B:
1: [   3  114 -194   94 -161  141  223   31  -73  250  -60  112  -89  -30
 -135  -74  -56  139  -46  205   72  134 -163 -171  -72 -150  110  -10
  -71]
2: [-217 -224  124 -120   -5 -259  -53  -72 -114    7   -7    7   11  176
  100 -206  212  -55  -69 -293  315 -154   61  189  256   30 -148   80
   72]
3: [  57  183   72 -283 -232  133 -133   26 -219  111   17   -5  -37  -60
  -69 -187  -69 -306    4  183  191 -169  -17 -221   82  303  -61  -45
 -246]
4: [  72  -32    4   14  119   13   42  119   59   72  228 -248  -93 -107
   -3  -66  -61   18 -113 -272 -197  204  -17  101  -56 -110  224   -2
  388]
5: [  43 -132  -67 -199    0  177  111  169 -235  286  227  -85 -173  -43
  -35 -185 -116  363 -223 -195 -145  125   38 -341  269   24   12   15
  219]
6: [-400  160 -186 -377 -225  -32 -340  148 -382  198 -217  208 -174  153
 -243 -329  -54   -5 -161   22  280   57    2 -322   92   32 -370  205
 -232]
7: [ -51 -312   48   42 -287 -146  122 -154  -32  114  -67  272   57  241
  182 -156  219  105   17  -11  556 -248   -8   90  300  -36  -22   -7
  -84]
8: [   4  245 -248  305  162   68  197  133   97  194   74 -364   24 -233
 -139  200   39  -89 -105  113 -555  387 -217   -5 -337 -118  195 -114
  184]
9: [ -80  163 -111  121 -200  -72 -173    6   76   70 -101  -65  129  -13
    5   58  166 -400   17  229   31   31 -125   68 -180   90   -5  -93
 -113]
10: [ 231  -90  -89 -188  -49  240  242  -41  -74  184  146  204 -215  -91
   12 -396 -209  399 -104  -91  240  -66   37 -137  165 -137  285 -113
  135]
11: [ 144  464  -21  -36   -3  240  543 -180 -184  137 -179  171 -187 -184
 -333 -288 -248  -87  160  400  347 -125 -251  -65 -196 -113  240  -40
 -405]
12: [ -40 -335 -100 -272 -235   63 -428  285 -171  276  297 -156   19   58
  217  -44  125  173 -328 -248 -266   86  181 -416  419  314 -202  -55
  294]
13: [-176   -8 -188 -120  217  -45  171  -42 -151  153  -53   68 -162  -26
 -103 -341  -13  307 -183 -202   60   58  -16   -3   59 -209   -5  -16
   95]
14: [ 111 -167 -230  461  -63  -32  528 -273  211  193  -93  172  176  -24
  199   52  306  209   22  277  143 -108 -199  162    3 -188  265 -315
  -76]
15: [ -15 -340  172  225 -309 -231  -28  -34  118   45   83  -91  248  207
  281  206  388 -263   42  -35  208 -143  -36  197  209  147  -22  -21
   78]
16: [ -71    2  133    1  -97   97  735  -30 -345  246  -95  272 -353  189
 -343 -265 -266  427   95  -44  571   56 -195 -135  157 -422  114  396
 -102]
17: [ -60   88 -212  182  344 -129  258 -185  125   41  -72  -92   49 -179
   20 -157  173   -4  -84  -18 -107    8 -109  306 -181 -160  162 -246
   74]
18: [-279  213 -106  258  265 -222  455 -179    0   23 -290   64 -104   23
 -247 -159   71  -13   61   -2  256   96 -243  380 -275 -444   94  115
  -74]
19: [  90 -101 -141  235 -195  -44 -158   32  252   94  105 -119  200  -51
  228  156  247 -202  -64   97 -137   48  -56  111  -84   66  159 -245
  168]
20: [ -39   13  -96  -25 -136  125  281   63 -164  226  -19  178 -241   65
 -198 -213 -184  316  -51  -27  253  151 -110 -162   33 -297  123  177
   48]
21: [-101  -92  189   11  -11 -176  163  -99  -90   19  -17  -73   45   96
   37  -70  170 -181   41  -94  259 -153  -59  182  148   53  -39   50
  -38]
22: [  24  545   -2  127  359    9  372 -128   41  -51 -115 -219 -120 -290
 -334 -153 -149 -377  116  130  -37   94 -248  343 -500 -204  307  -44
  -78]
23: [  74  -83 -104   54 -210  186  384   22 -186  330   34  129  -84   33
  -51  -64  -31  331  -62  149  120   32 -121 -317  186  -63   68    0
  -78]
24: [-184   13  289 -595 -256  -66 -280   11 -385  -29  -67  270 -281  236
 -164 -573 -205 -154   20 -257  805 -263  133  -37  280   72 -193  336
 -144]
25: [ 144  398  160  118   35   15  -31   78  140  -77  108 -415   18 -221
 -139  107  -75 -671  128   93 -173  152 -171  270 -408   53  290   -6
  101]
26: [  -5  204  -98  -92  -51   75   65  -13  -63  100  -61   89 -139  -63
 -158 -249 -126  -40   -8   83  195   32  -85  -15 -127 -116  128   -4
  -65]
27: [ 169  126   39 -286  159  226  348  -44 -206  127  114   71 -313 -166
 -191 -465 -338  256  -54 -142  202  -52   -8  -94   76 -139  251   -5
   72]
28: [  78 -186   12  -40 -109   97   14  227 -104  243  285 -225  -57   -8
   56   46    5  154 -175 -200 -239  191    6 -238  204   66   53   39
  309]
29: [  28 -418 -104  130 -296 -163 -317   -7  219  103  136  -37  291  105
  443   95  425  -91 -139  -56   -5 -102   78   95  217  198   -4 -266
  206]
30: [ -72 -106  202  -88   59 -218 -125  -46  -17  -67   86 -210  103   31
  134  -92  203 -344  -14 -229  106 -166   56  258  129  188  -38  -40
  103]
31: [ -33  -98 -182   16 -362  179   57  240 -164  367   75   84 -122  101
  -89   10  -71  319 -147   64  -11  259  -93 -426  136 -110  -11  126
   84]
32: [ 419 -133  -55 -135  -69  376  299   50  -65  279  331   16 -162 -195
   72 -226 -221  418 -135  -45  -63   -7   30 -303  232    3  363 -202
  226]
33: [ -26  358  -59  101    2  -13   74  -73    5   35 -122 -130   61 -145
 -140   -7   66 -442   69  291   -8    2 -194  109 -281   71   76 -107
 -211]
34: [  31 -331 -109  146  -57   30  581 -156 -104  300    2  229  -21  100
  103 -133  135  556  -86   -2  244 -104  -80 -120  343 -175   88  -87
    3]
35: [-338 -110 -240 -128  164 -221  -30 -122 -120  101 -166  156  -46   79
   20 -359  198  215 -207 -199  185  -73   40  100  135 -115 -177  -67
    2]
36: [  51 -306   83 -180 -278    7 -187  102 -120  163  200  -38   51  104
  210  -74  129   21 -131 -134   97 -113  110 -193  376  256  -87  -44
  121]
37: [-115    2 -117    2  -55  -39  195 -101  -85  145 -138  217  -97   66
  -70 -257   18  154  -38   24  330  -40  -84   32   30 -197   39   15
  -80]
38: [ -51 -449   25  173 -260 -213  -75  -19  137   94  100   26  167  213
  321   63  349   41  -77 -178  199  -66   31  174  262   -8    8  -44
  226]
39: [ 571  269  136  -13 -130  346  451 -267   74   52   83  104  -33 -307
   -5 -235 -205 -239  222  440  340 -355 -152   37 -114  123  535 -342
 -264]
40: [ 237 -363   60   19 -496   52 -114  -61   32  198  168   46  283   85
  415   89  330 -125  -29  214  177 -329   50 -188  402  449   -6 -300
 -101]
41: [ 233  -69  165 -180  -98  126 -162  159    1   54  347 -259  -57 -120
   81  -86 -103 -165  -78 -212 -106   31   75  -41   97  171  203  -46
  316]
42: [ 156 -430  195  122 -181 -158 -186   76  249  -10  349 -247  162   78
  374  116  240 -157  -60 -343  -21   -8   92  263  197   86  189  -71
  483]
43: [-114 -206   -1 -163 -206 -205 -484   33   43    3   57  -39  122  107
  232 -129  251 -250 -120 -169  150 -133  128  117  166  213 -129  -88
  115]
44: [  -5  -59  -77 -196  -79   45 -281  168  -82  150  188 -161  -24  -57
   73 -115   25  -36 -204 -154 -177   83   78 -166  114  164  -40  -77
  201]
45: [ 116 -186  -38 -239 -227  119 -107   29  -74  159  144  150  -84   23
  123 -287  -44  187 -141 -101  234 -107   94 -156  245   49   86  -90
  120]
46: [ -38  348   15  139  131   11  501 -135  -91   72 -173   -8 -129 -100
 -299 -142  -93 -139  128  179  214   21 -252  153 -241 -221  178   74
 -198]
47: [ 458  -87   81   37   73  146 -143  156  362  -33  507 -399  -30 -296
  208  -15 -132 -137  -92 -333 -358  187   69  246 -146  -34  577 -231
  689]
48: [-118  -39  374 -312 -317 -169 -201  -29 -202  -89  -55  148  -95  256
  -45 -299  -22 -384  128 -148  753 -279   47  159  190   94 -112  280
 -130]
49: [ 237 -118  -66  142 -246  165  -75  197  105  231  289 -259  109  -96
  161  218   74  -68 -106   64 -354  178  -49 -190   34  160  181 -159
  258]
50: [ -40 -262  -43   10   27  -65  111   23  -90  189  140 -115   47   33
  139  -39  192  183 -171 -186  -90   -2   21  -69  266   67  -42  -72
  171]
51: [ -57 -462  190  -54  -74 -275 -253   32   51   -2  237 -218  176  150
  362    5  350 -141 -128 -412   36 -142  157  199  356  229  -93  -50
  327]
52: [ -28 -184 -136  610  -53 -221   87   52  395   80   97 -297  255   22
  210  412  391 -165  -31  -16 -324  292 -173  347 -206 -184  210 -120
  363]
53: [ 620 -170   23  -17 -470  381  -65   19  174  199  384  -22  147 -194
  355   32   -1  -77  -13  277  -28 -201   43 -257  188  362  392 -443
  100]
54: [-252 -219   52 -261    1  -76  123  119 -326  169   44  125 -308  220
 -151 -357 -125  425 -165 -461  318  111   53 -104  310 -264 -115  353
  212]
55: [-272    4 -128 -573  -46   13 -174  -17 -430  171 -140  336 -261  114
 -145 -631 -111  275 -211 -177  462 -181  125 -262  318   24 -278   98
 -180]
56: [ 611  175  194 -156   92  231 -114  -95  260 -131  394 -348   70 -452
  208 -179 -125 -524   44   24 -166 -240   63  235 -148  341  542 -473
  223]
57: [ 183 -244  118  199  -35 -255 -299  -72  458 -171  244 -285  259  -57
  414   66  323 -461   -3 -237  -36 -103   64  572  -78   97  307 -279
  420]
58: [-141 -120  317 -109  -36 -262  166 -229 -163  -60 -108   76   33  190
   46 -233  195 -258  108 -117  605 -377   -4  280  250  100 -110   95
 -193]
59: [  84  234  -73  258  169  -50  151  -77  227   -7   26 -255   85 -221
  -21   50   91 -333   35   93 -196  103 -169  319 -343  -81  290 -202
  107]
60: [  42   33 -316  258  -64    3 -190   92  239  160   98 -239  189 -173
  144  180  222 -174 -149  137 -440  221  -91   24 -215   56  136 -292
  197]
61: [  58  140  106   47    3  -76 -197  109  162  -69  151 -314   -3 -109
  -16    7  -21 -449   13 -150 -118  150  -48  279 -243  -14  211   10
  282]
62: [ -43  414 -159  -26  -53  112  165  -67 -114  122 -202  107 -113 -122
 -277 -213 -129 -178   48  326  188   21 -194  -53 -262  -92   95  -39
 -284]
63: [ 223  110  -62 -230  279  135   41  -77   13   27  186 -129 -113 -302
   34 -383 -134   11 -130 -160 -111  -86   71   83  -30   38  284 -295
  197]
64: [ -82 -263 -187  -75 -150 -144 -405   -9  102   83   66   21  166   53
  306 -126  301  -43 -203 -116   19 -100  117   57  166  159  -79 -252
  152]
65: [ -79 -322  152 -261 -221 -164 -531  179  -58   31  250 -204   79  129
  256  -52  199 -223 -171 -358    6  -59  189  -20  322  317 -171   20
  288]
66: [-226  142  -54 -359 -259   41   89 -132 -449  202 -315  449 -148  164
 -221 -455  -54   59    5  251  691 -298  -45 -299  237   73 -280  106
 -560]
67: [-162  -57  129 -593  128   -5  -41   81 -359   18   67  211 -495  114
 -244 -722 -393  369 -158 -617  515    7  170   -3  230 -303    5  361
  264]
68: [-135   24 -103 -313 -165   17 -275   82 -189  130  -26  121 -127   54
  -53 -329  -50   13 -146  -78  214   -8   56 -161  114   49 -109   35
  -14]
69: [-133   10   43 -331 -300   23    0  -64 -352  169 -159  306 -116  172
  -99 -353  -17    7   -5  121  589 -267   -3 -240  284  126 -200  103
 -356]
70: [-121   88  -19  192   21 -125   73   43    5   96  -11 -256   91  -24
  -38  135  183 -266  -13   37 -155  121 -145  105 -106   25  -15    2
   31]
71: [ 342   54  -64 -140   11  362  364   25  -76  221  224   69 -280 -216
 -110 -318 -348  385  -82  -42   41   70  -42 -202   36 -184  412  -89
  190]
72: [  -6  -10  252   54 -256 -134 -133   54   16  -11   71 -187  104  105
   48  110  147 -495  102    8  181  -59  -72  147   27  172    1   98
   11]

[ -13 -253  -43  689  183  624   92   97 -158   47  -59 -425   11  -66
  403    5  -38 -119  -83  -65 -228   53  516   62 -383 -292   17 -349
 -101  294    9  158]
12
[ 333 -212 -501  -68  159 -163  292 -195 -102 -429 -506  458  139   13
 -479 -478  268  -75   39  -11   34  -59  223  537   69  578 -147  262
   78   14  -83  321]
8
[  59  -82 -127  364   21  240  195  112 -261  -75 -231 -148  -92  -45
  209   79  126   24   15  -80   58 -237  425   49  -57 -137  117 -264
   -2  198  145  207]
5
[-301 -249  173  385  227  437  -48  108  160  113  134 -185  162   33
 -180 -194   -2  -44  -34  -32 -139  327   -8  220 -143  -37 -280  126
    3 -304 -222  109]
43
[-547 -894   88  -87  -20 -179 -258  477   75 -114   64  263 -382  -15
 -786   23   37  224  127   -2  234 -323 -112  316  538    0  -91  -28
  541 -565 -381  144]
56
[ -75  512  -80  146  140  -20  556  139 -109   57 -518 -236  328  -47
 -146 -281  312  217  158   -8  266  -99  145  265  399  235 -175  302
  219 -515  272  466]
54
[ -79 -258   -5 -235 -106 -183   75  389  177  350  514 -107  697 -125
 -427 -206  -50 -343 -126  357   77   45 -657 -183  451 -136  -27  236
  -18 -354 -230  111]
40
[ 262  913  -24 -232 -159 -223   41 -340 -336  105  141  242 -186   25
  291  519  309  -17 -130  -93  499 -483  -98 -614  180 -272  406  -66
 -565  363  675 -269]
16
[  57 -404 -146 -296   22 -236 -317 -187  143 -119  230  338 -346    3
 -337  251  107 -145 -107  128  207 -228 -319 -238  330 -237  103  -10
  -64  119 -112 -404]
11
[-203  460  108 -102  -78 -162  336  272 -187  154  -39  169  454   -3
 -420 -256  232  138   72  -88  335 -142 -137  204  321  337  -81  368
   -4 -555  203  482]
42
[ 143  148  -52 -236    4 -146 -178 -338  -15 -145  101  459 -268  100
 -208  215  247  -56  -86  -52  255 -144 -214 -186   91  -22   68  120
 -301  143  131 -295]
46
[-100  373   52 -304   36 -277  242   71  166  185   40   68  460    6
 -508 -230  241  -10   15  157  314   54 -548    6  546  180 -198  553
   32 -623   63  139]
21
[-204  406  249 -280   66 -211  123   30  383  232   16 -154  195   69
 -389   33  311  129   78  219  381  159 -727 -186  696  -98 -295  565
  156 -764   64 -153]
48
[-240  283  181   47   90   55  280  205  139  191  -54 -133  447   30
 -347 -283  200   79   68   57  162  216 -295  192  298  172 -306  455
  101 -666    4  288]
2
[-264  145  128 -115  107 -115  246  207  222  134 -116  -34  395   39
 -578 -337  233  112  111  110  217  169 -420  243  493  247 -360  545
  253 -800  -84  263]
30
[-171 -359  117  353   51  422 -222   30 -171 -158  153  372 -174  117
 -165  -52   39  -25  -68 -293 -121   94  283  306 -516  140  -63  -91
 -232  129 -147  134]
17
[ -38 -158  -63   -3   60   -9  175  140   77  -36  -91  107  300   15
 -420 -304  159  -44   24   74   58  117 -151  271  185  238 -209  285
  100 -349 -143  252]
37
[ 197 -114 -263   38   -1  -15   96  -32 -208 -103  -27  199   87  -45
  -94  -74  113 -164  -86   -5   77 -212  154   47   -1   52  126  -73
 -164  238   57  134]
49
[-238  101  155  372  200  373   98   90   40  187  -21 -323  129    1
   22  -69   80   29   -6  -43    8  135   82   73   -2 -136 -161   74
    4 -271   42  133]
65
[ -10  632  166 -166  -19   -9  -84 -176  -71  358  572  184  350    5
  -65  108   80 -240 -211  -39  214   -8 -402 -389  -16 -130  136  205
 -611   -7  277 -135]
15
[  23  253  -78 -156  151 -109  100 -231   13 -127 -128  467  157   99
 -522 -311  262    5    3 -106  162   92 -132  311   65  449 -208  453
 -137 -287   26  141]
18
[-131 -489  -57  357  253  305   96  116  188  -87 -244 -250   33   -6
 -202 -230   81    9   49   81 -121  219   97  328   58   -5 -303   76
  282 -264 -275  145]
68
[-222 -219   12  143   97  166  157  306   18  200  225   -6  672  -67
 -460 -504  -39 -200  -64   36 -113  212 -139  332  -12  229 -197  258
  -29 -404 -247  437]
29
[ -80 -690  -71 -164 -262 -213  -76  503  -78   47  333  148  114  -97
 -362   71  -14 -157  -57  190  157 -336 -253 -104  377 -184  186 -160
  126  -55 -238  127]
53
[-314 -433   69  535  301  520   69  213   87   39  -54 -187  276    2
 -288 -457  -36  -43   17  -81 -274  362  235  542 -264  184 -356  124
  128 -355 -319  381]
35
[-193  232  162  -57   17   30  -48   97   -3  379  521   10  428  -48
 -229  -53   -5 -207 -143   40  130    3 -353 -194  117 -126   36  174
 -309 -227   58   38]
7
[ -61  -13   92  149 -105   94   67  158 -155 -125 -177   55 -296   76
   28  248  263  206   73  -89  246 -204  124  -18  120  -95   36  -97
   51  -46  147   79]
41
[ 117   62  -95 -240   83 -187 -154 -396   63 -310 -166  518 -462  149
 -343  156  347   98   -1  -72  288 -118 -142   10  187  111  -54  205
  -94    8   81 -286]
25
[-197 -391   37  248   -7  173  102  389  -42   19  -43 -138  107  -28
 -182  -83   61   46   37   22   35  -39   61  177  136  -54  -94  -44
  200 -248 -142  287]
45
[  86 -306  -27   78  178  244 -491 -475  102 -141  337  343 -459  101
  -24  264   36 -242 -204  -92  -63   90  -50 -194 -337 -264   42 -108
 -427  442 -107 -518]
33
[-138  403  115   62   17  106  127   99 -165  287  314   95  517  -30
 -186 -206   56 -145 -104  -90  101   21 -108   27  -56  119   12  201
 -342 -215  149  280]
38
